Here is a tiny trained network, its code and every weight. The questions are about switching its units off for an input and a class, where a switched-off unit gives its printed mean instead of its output.

import numpy as np


def w(rows, s, z=0):
    codes = np.array(rows[::2]) - 128.0
    scale = np.full(codes.shape[1], s)
    scale[-1] = z or s
    return codes * scale


def f(y):
    return np.maximum(y, 0)


def log_softmax(a):
    a = a - a.max(-1, keepdims=True)
    return a - np.log(np.exp(a).sum(-1, keepdims=True))


def net(x, mask):
    res = np.array(x, float).reshape(1, 7) / 4 @ E
    y = f(res @ A[0][:, :-1].T + A[0][:, -1])
    res = res + np.where(mask, y, B[0][:, -1]) @ B[0][:, :-1]
    return log_softmax(res[-1] @ U[:, :-1].T + U[:, -1])


A, B = {}, {}
E = w([
[156,89,161],'x0',
[76,159,3],'x1',
[113,211,92],'x2',
[80,175,128],'x3',
[248,208,146],'x4',
[253,73,142],'x5',
[172,241,220],'x6',
],0.0057)
A[0] = w([
[143,158,197,199],'n1',
[111,129,174,45],'n2',
[153,2,148,236],'n3',
[55,177,72,193],'n4',
[121,99,187,69],'n5',
[60,161,180,202],'n6',
[96,204,145,77],'n7',
[149,121,73,255],'n8',
[86,101,85,246],'n9',
[132,152,153,150],'n10',
[142,92,72,214],'n11',
[121,116,152,175],'n12',
[190,147,122,196],'n13',
[142,148,163,199],'n14',
[58,149,126,29],'n15',
[114,106,129,11],'n16',
[92,168,137,88],'n17',
],0.017,0.0029)
B[0] = w([
[95,160,89,212],'n1',
[98,127,96,149],'n2',
[94,199,158,255],'n3',
[132,106,176,240],'n4',
[115,193,127,168],'n5',
[171,106,75,194],'n6',
[97,85,86,185],'n7',
[108,116,189,197],'n8',
[140,134,207,222],'n9',
[85,173,47,164],'n10',
[84,130,194,203],'n11',
[87,161,130,154],'n12',
[96,91,141,203],'n13',
[91,130,78,183],'n14',
[151,2,50,179],'n15',
[127,153,132,139],'n16',
[146,108,119,164],'n17',
],0.0085,0.0098)
U = w([
[153,166,206,179],'0',
[68,145,123,254],'1',
[134,2,94,51],'2',
[69,219,146,40],'3',
[111,251,45,89],'4',
],0.0069,0.0029)

Each question gives the input, the list of numbers given to net, and the class t.
The units are the neurons (one row each of A and B). Each row of codes is followed by its name. A weight is (code - 128) times the scale printed after its matrix; where a second scale follows, it is the last column's (A, B and U).
mask holds one flag per neuron, in row order. A switched-off neuron (its flag False) gives its mean, the last column of its row in B, instead of its output. The means were averaged over made-up inputs and are rounded, as every weight is.
A unit's drop is (log p(t) with every unit on - log p(t) with that unit switched off) / (log p(t) with every unit on - log p(t) with every unit switched off).
The circuit of an input: a set's keep is (log p(t) with only the set's units on - log p(t) with every unit switched off) / (log p(t) with every unit on - log p(t) with every unit switched off). Starting from the 12 units with the biggest drops (on a tie, the unit counted first), units are removed one at a time, each time the one whose removal leaves the highest keep (on an exact tie, the one counted first), for as long as the keep stays at least 0.8.
units of the circuit, in order: the units of the circuit, biggest drop first
top k neurons: the k neurons with the biggest drops, biggest first
drop when u is switched off: that unit's drop, to one decimal
input [7,-4,-6,0,-7,-7,-4], class 3: units of the circuit, in order	[n3]
input [-8,-8,-2,8,-7,-6,4], class 2: units of the circuit, in order	[n15, n6]
input [8,-2,6,7,-5,-4,-4], class 2: units of the circuit, in order	[n15, n3]
input [4,-8,3,4,3,8,5], class 4: units of the circuit, in order	[n1, n10, n14]
input [8,-2,6,-3,-5,6,0], class 3: units of the circuit, in order	[n3, n15]
input [-3,2,7,-1,4,-8,6], class 2: top 2 neurons	[n15, n7]
input [6,-1,6,-3,8,6,4], class 4: top 2 neurons	[n1, n10]
input [8,-3,-3,-8,-8,-1,-1], class 3: drop when n3 is switched off	0.4
input [-2,-7,-1,7,0,-8,1], class 2: drop when n6 is switched off	0.2
input [5,-8,-3,-6,0,7,8], class 3: drop when n13 is switched off	0.1
